In the rows, 128 means zero.
Each row of numbers belongs to one of the objects below and depends on some of the facts about them. Some rows are named. Which object is each other row?

How the objects are related:
kloto Δ: sidus
rubrol Δ: grastul,klezozo
babal Δ: zovifor
tibrobru Δ: flenis
timam Δ: risku,platrom,staflu
trisa Δ: fliden,skeklin
toplifa Δ: finos
traza Δ: briplem,stafeplun,zenil
zubre Δ: fikom
sigil Δ: risku,briplem
gribek Δ: salu
sidus Δ: stabras,pugrim
stidrinil Δ: nagrufli
nagrin Δ: menuk,rubrol
pleronok Δ: traza
pledre Δ: grastul
klugu Δ: stiskabra
pugrim Δ: fliden,salu
keder Δ: grastul,litom
lavus Δ: salu
dira Δ: libran,babal,magul
dulok Δ: fufler
drosko Δ: plikli,nasemil
zasker Δ: kazar
rakin Δ: fluples,zenil,klugu
bradil Δ: fliden,pleronok,lavus,skeklin
klezozo Δ: zovifor,stiskabra
stiskabra Δ: fliden
tole Δ: kudor,zovifor
grastul Δ: litom
gafes Δ: flenis
menuk Δ: finos
bokliflin Δ: kudor,staflu
stobrugrin Δ: pugrim
greven Δ: detis
detis Δ: guzuk
grirenin Δ: klubron
trotrepan Δ: briplem,moguk
tridru Δ: nuledres
libran Δ: stiskabra
nuledres Δ: reme,lavus,zubre
zovifor Δ: salu
nagrufli Δ: dezo,stafeplun
skeklin Δ: fliden,gamo,salu
litom Δ: defi,menuk
plikli Δ: libran
flenis Δ: fliden,tole
trefin Δ: tibrobru
klubron Δ: dimebrur
tradak Δ: lavus,fufler,nagrufli
zenil Δ: fliden
mufluk Δ: grirenin
nasemil Δ: stafeplun,greven
stefeflam Δ: risku,kleplir
truteflos Δ: grirenin,traza,zenil,nasemil
ganifos Δ: klezozo
ratru Δ: defi,gribek
[kloto,drepodu,timam,stafeplun,toplifa,kleplir,tistan,zubre,sigil,gribek,nagrin,pleronok,klugu,plaklom,lavus,dira,lafan,stiskabra,nosa,tole,gafes,stobrugrin,greven,detis,grirenin,kazar,nuledres,nagrufli,skeklin,klaflo,moguk,gretrur,sepo,guzuk,brufigan,kudor] Ξ 760
[risku,rubrol,staflu,bokliflin,tiril,dimebrur,platrom,skage,briplem,fligral,stefeflam,ratru] Ξ 790
[fluples,trisa,defi,pozi,fikom,zasker,rakin,menuk,salu,skitrugrun,zovifor,litom,plikli,klubron,tradak,stabras,bredrom,nasemil,truteflos,grurus] Ξ 55
[fludri,magul,traza,vegrak,pledre,gisten,pugrim,drosko,dopu,drulo,flenis,potal] Ξ 721
[babal,sidus,stidrinil,keder,dulok,stizar,grastul,dezo,reme,libran,mufluk,gamo] Ξ 59
[tibrobru,stobi,finos,bradil,fufler,zenil,fliden,ganifos] Ξ 333
[klodovik,flodru,klezozo,klosoflor,bope,trotrepan,tridru,traplor,nubrura,trefin] Ξ 434

Known rows:
klezozo: 116 146 120 132 131 169 138 132 107 144 134 110 132 147 128 122 120 149 137 149 119 134 135 131 130 120 96 141 107 102 118 132 111 144 136 118 121 120 131 125 129 109 126 117 131 147 139
babal: 114 135 128 134 135 155 154 138 86 161 142 116 121 155 107 134 122 124 120 183 152 102 138 90 128 125 79 139 130 126 91 126 103 145 137 143 124 150 134 105 132 128 132 138 135 132 126
dira: 128 98 131 100 137 142 119 122 94 169 135 114 130 152 143 90 126 98 137 146 94 93 140 87 103 112 72 132 139 115 133 120 107 129 127 150 126 131 102 120 135 100 125 128 134 142 102
grastul: 123 160 124 183 116 171 152 164 175 143 118 115 113 110 117 128 133 126 112 151 178 119 145 106 138 115 112 136 109 138 111 149 118 104 130 106 126 132 157 82 135 140 140 144 118 141 160
fludri: 115 124 128 111 138 118 119 106 156 96 146 136 126 130 124 111 141 157 126 95 131 143 109 143 155 129 139 130 91 129 144 131 142 128 122 133 139 124 116 157 122 134 128 116 121 112 166
klosoflor: 117 114 118 127 134 117 152 140 127 144 134 148 133 125 113 118 147 133 134 115 128 146 122 141 130 126 149 130 103 125 156 127 131 124 125 134 142 117 134 147 127 128 122 125 121 121 133
trotrepan: 139 111 133 118 120 94 128 158 116 135 119 165 131 116 166 132 113 119 165 106 79 155 119 154 114 138 154 116 115 112 166 133 147 124 117 131 123 118 91 152 132 133 130 112 144 121 126
staflu: 113 155 117 122 100 127 193 146 127 134 159 130 106 111 119 135 132 227 169 114 133 181 106 129 181 133 136 127 153 122 110 122 126 169 124 127 136 165 103 134 130 132 150 118 134 125 192
nasemil: 142 139 143 132 138 155 101 119 82 99 123 123 133 140 131 146 105 49 148 157 152 85 148 148 101 157 136 110 91 111 116 150 125 109 131 128 134 110 123 132 121 119 118 135 140 131 149
fluples: 129 152 128 151 133 166 130 107 114 98 123 139 130 145 118 150 109 72 126 150 147 125 153 164 119 141 128 124 101 119 116 125 128 119 138 128 126 124 146 121 119 122 119 132 132 127 124
nagrin: 134 119 136 138 117 137 107 155 185 162 113 109 123 113 160 87 114 97 126 124 98 102 131 108 118 95 89 134 110 135 153 137 116 94 130 111 117 111 118 86 142 117 138 129 120 149 104
sepo: 132 101 129 131 123 120 114 126 142 131 125 139 123 113 127 110 151 120 111 108 126 128 136 131 133 121 135 128 152 146 151 117 125 96 121 131 144 124 126 127 132 111 126 140 117 130 96
bredrom: 124 130 129 135 141 130 142 135 139 128 128 173 121 128 113 119 137 93 109 140 138 136 136 126 130 122 143 118 104 135 157 126 137 103 125 132 142 127 137 139 135 136 123 127 121 112 117
stobi: 106 146 127 131 147 125 132 116 160 89 124 137 136 135 113 124 133 140 118 119 142 153 150 126 159 119 138 121 94 120 161 133 151 127 105 133 149 127 114 128 123 134 118 113 124 124 152
nuledres: 141 106 134 104 129 80 112 115 109 143 111 116 143 121 130 127 140 145 96 138 94 113 75 82 99 138 132 130 185 140 133 133 118 124 138 118 109 127 142 126 141 127 127 127 121 131 81
trefin: 118 117 115 113 140 109 148 135 111 171 142 150 129 153 136 120 139 154 139 127 91 140 132 131 108 115 119 137 131 112 138 112 124 153 125 142 118 121 116 139 127 128 122 109 135 121 95
fikom: 116 134 131 127 142 107 142 111 103 119 118 131 139 126 85 136 136 168 97 154 145 136 86 113 131 152 151 122 143 134 134 136 123 114 131 112 128 127 173 146 132 133 126 130 118 116 125
flenis: 120 142 113 93 138 130 110 88 130 116 153 118 124 164 140 123 121 184 132 114 105 162 114 154 140 121 107 144 119 111 105 107 132 179 144 135 105 132 120 145 119 122 126 107 131 121 136

Name these rows:
No name comes twice in this set of rows, the named rows included.
131 180 123 140 139 152 109 100 123 60 115 113 140 151 130 167 89 105 147 132 142 136 163 180 141 132 130 120 105 104 124 134 139 157 126 122 124 128 121 128 115 129 122 111 149 134 164 => zenil
149 122 146 115 118 101 113 102 77 114 106 105 148 112 131 133 124 110 137 147 137 92 103 114 105 159 139 116 165 127 124 146 119 113 131 119 133 128 131 128 135 113 126 141 134 146 125 => nagrufli
138 161 129 142 94 127 155 136 136 104 138 117 121 102 126 164 118 166 175 97 159 151 127 165 153 156 157 122 157 114 98 141 137 171 127 114 131 149 113 135 118 146 145 130 143 130 219 => briplem
132 144 139 137 127 119 155 137 75 115 117 112 139 114 101 158 122 111 131 174 183 91 109 95 111 164 146 119 138 130 97 156 120 122 127 125 133 142 149 114 131 140 131 151 135 127 152 => dezo
129 145 110 108 136 121 95 84 159 116 141 101 133 154 139 145 124 165 122 100 109 146 120 167 123 126 120 148 122 121 107 108 143 175 140 123 94 119 154 156 110 147 127 105 130 117 113 => pugrim
129 127 109 147 128 108 150 157 145 158 126 149 119 142 120 152 136 108 103 128 137 123 150 120 96 111 135 144 157 149 115 100 136 155 122 124 109 132 159 108 120 172 131 138 130 113 79 => sidus
110 167 128 114 149 154 122 120 156 103 128 92 136 160 137 125 102 128 127 163 113 144 146 108 149 101 88 129 75 108 138 142 133 147 117 131 119 127 104 118 128 129 122 102 136 134 141 => ganifos
140 135 132 119 122 105 110 92 107 126 110 90 146 123 117 152 124 169 107 148 130 117 94 117 108 149 129 133 187 131 111 126 111 135 146 109 114 131 163 124 136 120 126 139 125 139 97 => lavus
132 110 143 88 138 141 89 87 109 106 147 104 139 156 149 115 106 94 164 119 108 93 126 136 111 140 95 123 68 99 133 152 128 149 123 143 131 114 83 159 115 124 120 115 142 131 182 => drosko
123 140 135 128 131 136 106 126 201 119 134 102 126 124 158 98 120 151 134 111 109 132 120 127 145 106 107 136 61 120 149 153 139 115 131 108 118 107 110 132 129 134 136 109 118 129 161 => pledre
153 110 137 118 132 123 97 151 117 111 111 156 132 143 166 148 97 32 145 135 102 100 147 143 81 138 130 111 97 112 150 136 145 120 122 129 116 111 102 139 120 143 121 124 148 124 107 => truteflos
150 145 144 142 114 147 97 78 71 84 112 104 145 108 123 159 113 100 147 143 164 103 126 152 125 166 142 112 158 118 99 144 105 114 141 117 135 127 141 122 125 95 126 150 136 153 150 => stafeplun
136 131 129 148 132 150 99 136 126 105 114 155 127 129 131 145 124 43 125 119 152 118 161 170 112 140 152 114 96 121 140 131 145 113 124 128 138 116 127 137 118 132 118 140 132 116 119 => klubron

Now the same objects, written a new way:
Named rows:
tridru: 102 127 111 134 133 105 116 127 126 114 155 108 126 138 119 147 139 146 140 152 129 158 106 136 147 133 105 133 108 96 102
klugu: 144 146 123 140 142 144 116 102 120 140 139 143 137 117 129 128 128 120 108 120 99 122 115 133 125 140 139 111 155 145 136
skage: 98 80 164 91 99 107 133 142 134 115 84 101 127 127 128 102 126 127 124 124 165 138 139 116 130 109 132 155 80 116 137
zasker: 130 138 142 109 111 110 127 165 110 119 137 125 143 134 143 114 139 137 163 125 149 114 142 141 116 125 129 143 122 119 126
dulok: 127 128 135 111 123 115 120 114 129 116 125 96 129 122 123 115 123 153 134 148 147 163 101 138 126 122 119 118 109 103 106
fikom: 123 105 119 137 142 101 138 156 118 113 105 117 135 120 120 130 123 161 158 150 124 160 110 132 125 138 124 117 126 107 103
pledre: 76 151 126 139 136 166 112 107 135 145 159 121 103 147 137 139 146 80 143 145 118 131 144 107 139 140 103 166 105 135 127
dopu: 87 171 126 122 131 132 127 137 128 126 144 124 120 136 135 163 134 123 133 93 126 114 138 120 163 119 115 163 98 146 132
stidrinil: 134 146 134 116 122 119 121 109 132 118 123 97 114 119 130 113 123 155 128 144 149 148 98 138 124 116 124 110 116 95 101
gretrur: 132 167 121 131 127 137 133 140 113 124 134 132 157 125 121 129 120 133 143 100 139 120 130 133 129 124 133 149 142 172 139
salu: 124 80 126 151 157 109 144 156 123 134 75 158 120 113 118 128 132 141 134 152 91 151 120 123 117 157 133 95 138 118 129
gribek: 125 129 115 147 145 147 119 105 125 138 135 143 141 130 110 133 132 121 136 137 111 152 118 129 118 148 119 122 159 159 136
klosoflor: 104 143 130 124 120 114 132 161 122 124 133 120 126 138 138 138 138 125 139 115 137 116 144 127 143 121 125 157 107 115 123
mufluk: 131 162 145 108 103 125 117 108 126 133 94 124 106 126 134 104 131 132 112 126 150 114 118 139 119 118 129 102 128 98 130
ganifos: 142 92 106 152 126 144 117 125 129 137 180 115 138 142 105 121 140 102 122 139 106 119 137 144 104 151 153 127 150 111 137
trefin: 125 99 130 124 122 110 115 129 127 136 173 146 125 131 140 141 153 117 112 137 107 122 140 139 138 135 104 130 115 102 127
drosko: 109 186 126 125 134 142 108 88 133 134 175 106 106 124 148 147 147 109 95 116 107 105 118 129 159 117 119 130 111 101 102
tole: 159 103 118 135 139 139 122 109 130 138 181 154 148 117 131 136 126 121 111 130 103 134 135 139 127 137 118 124 150 158 133

Which object is each row?
No name comes twice in this set of rows, the named rows included.
132 128 107 141 113 125 132 161 125 117 144 105 151 149 98 135 128 131 141 104 139 110 140 141 119 124 162 145 136 136 143 => stobi
141 149 116 115 110 126 130 112 139 126 149 140 91 147 136 144 128 130 118 137 154 109 133 128 133 108 103 119 123 88 111 => trotrepan
151 41 148 107 117 118 174 133 167 118 60 139 92 119 126 123 91 130 100 133 167 139 146 94 133 98 130 130 87 115 125 => risku
148 16 154 105 121 115 165 133 165 123 89 137 106 116 131 122 101 124 100 135 154 142 151 99 131 102 124 136 85 121 130 => staflu
112 102 132 130 141 109 136 134 128 120 96 105 134 113 109 127 128 155 141 143 130 176 103 128 131 134 122 117 102 126 109 => reme
113 184 117 133 135 136 125 89 142 131 130 133 84 133 131 163 133 131 97 117 116 115 116 123 163 115 106 109 118 109 113 => traza
99 48 163 111 115 144 116 108 146 138 102 101 110 129 136 82 135 83 120 169 138 149 143 105 107 134 127 147 100 101 134 => rubrol
186 133 109 111 120 142 134 100 144 129 200 156 131 135 134 144 104 125 131 119 158 118 144 130 126 104 100 134 151 155 124 => timam
148 113 97 141 112 119 104 100 133 125 175 113 131 155 85 131 143 134 117 140 126 129 109 161 111 142 129 106 157 99 132 => bradil
106 111 125 134 143 128 116 108 141 139 165 151 114 125 135 164 152 113 99 115 88 125 139 128 164 132 99 134 107 133 130 => flenis
136 150 107 136 139 127 115 98 123 116 159 106 153 128 108 140 119 158 144 136 127 165 94 145 132 135 116 124 146 151 112 => nuledres
131 98 151 126 137 130 126 123 133 139 117 118 127 100 154 106 132 113 104 132 96 128 124 129 124 135 149 110 111 110 121 => libran

The same objects again, as new rows of numbers:
Some objects and their rows:
kloto: 141 133 108 111 123 143 133 111 155 127 137 132 142 115 157 157 142 144 138 128 120 142 125 146 137 139 127 133
pugrim: 173 124 130 122 130 141 117 122 155 115 135 121 160 126 135 149 151 180 152 132 110 123 150 154 115 130 131 130
fliden: 183 121 149 146 124 123 65 129 152 112 139 112 150 141 82 119 130 140 150 124 91 107 174 124 103 56 149 114
skeklin: 161 130 113 120 119 144 124 120 165 121 139 136 163 115 146 147 139 151 146 133 110 135 142 141 136 128 135 125
fligral: 119 118 157 113 124 127 127 126 127 115 122 132 98 144 135 148 128 137 134 120 140 119 133 116 125 90 123 167
dira: 149 136 99 114 115 143 141 115 146 125 144 129 142 115 185 151 137 153 149 126 125 146 123 146 145 142 127 127
kleplir: 125 120 128 158 122 144 154 184 149 119 107 141 105 144 133 153 158 114 151 101 143 117 139 92 146 138 117 141
pledre: 94 111 122 114 144 155 113 131 101 137 116 141 147 156 182 170 146 168 115 87 117 136 119 123 125 139 143 132
gretrur: 119 111 110 118 134 140 129 139 140 141 129 134 105 126 158 159 143 117 121 126 126 118 129 127 139 117 118 148
grurus: 127 103 150 117 135 132 116 134 127 129 127 114 97 135 146 138 129 136 129 118 141 115 112 134 129 105 137 150
fufler: 145 102 115 109 142 170 134 117 148 108 119 109 103 149 96 122 134 131 127 118 120 114 153 117 79 77 137 106
risku: 136 118 173 162 115 119 146 189 146 97 92 143 101 166 101 135 148 128 171 99 153 112 147 77 120 107 121 155
tibrobru: 165 137 133 128 113 131 96 115 143 104 127 110 125 134 136 120 118 154 165 106 120 137 146 141 123 98 136 117
nuledres: 135 127 104 90 135 201 178 103 189 115 116 129 132 117 136 159 135 141 126 128 126 138 120 150 123 141 133 135
kudor: 145 129 132 168 122 140 112 168 175 117 120 149 123 137 125 156 148 125 154 115 113 116 145 118 146 120 136 147
traplor: 104 107 127 121 127 124 137 153 160 154 145 108 108 143 141 145 134 109 115 110 112 136 122 149 152 126 112 162
briplem: 143 98 157 136 117 115 156 169 131 107 110 135 127 168 92 116 160 130 160 115 151 115 151 80 102 97 114 131
stidrinil: 115 88 83 108 130 149 199 143 139 141 154 107 117 158 151 108 156 116 128 126 139 152 121 127 116 135 104 108

Rows to name:
No name comes twice in this set of rows, the named rows included.
159 102 143 130 121 109 104 124 128 122 146 117 133 130 146 121 136 160 153 135 127 130 127 146 121 103 142 122 => plikli
89 123 106 114 128 156 127 125 107 144 128 155 164 140 192 163 142 146 117 93 119 151 114 120 144 135 144 119 => nagrin
77 115 108 120 133 155 121 136 107 149 122 159 144 145 186 164 142 132 107 91 119 145 118 114 137 128 143 133 => toplifa
158 116 137 101 106 120 127 112 119 132 139 109 137 136 164 116 141 169 167 128 146 143 111 156 131 130 130 118 => rakin
158 99 156 128 128 110 99 137 130 132 139 116 132 138 128 123 139 149 146 134 122 112 138 138 119 96 137 134 => fluples
155 117 127 129 123 142 111 134 177 133 152 116 159 134 115 128 135 130 138 125 89 130 144 153 133 117 141 122 => gamo
77 119 110 109 126 159 131 130 120 154 133 136 155 169 187 149 132 132 108 80 106 161 104 144 143 138 147 120 => keder
168 118 115 141 123 122 102 135 153 123 152 140 157 122 133 142 150 137 143 144 105 132 152 125 129 110 130 129 => stiskabra
125 107 144 114 127 130 123 127 126 129 129 109 83 135 166 140 123 142 129 113 148 122 108 148 135 113 130 151 => zasker
171 104 166 139 138 141 90 133 175 105 131 126 157 136 78 131 138 160 141 136 100 109 138 144 102 81 163 134 => salu
122 128 149 126 96 131 180 155 128 103 96 133 95 163 157 133 134 149 183 85 174 143 119 91 136 143 109 153 => stefeflam
125 109 118 129 143 135 123 146 143 130 133 132 91 129 149 162 139 107 110 126 122 106 135 125 145 102 123 158 => kazar
113 131 135 96 117 151 141 98 125 115 114 149 160 151 149 148 124 177 140 97 128 159 123 116 112 115 151 137 => ratru

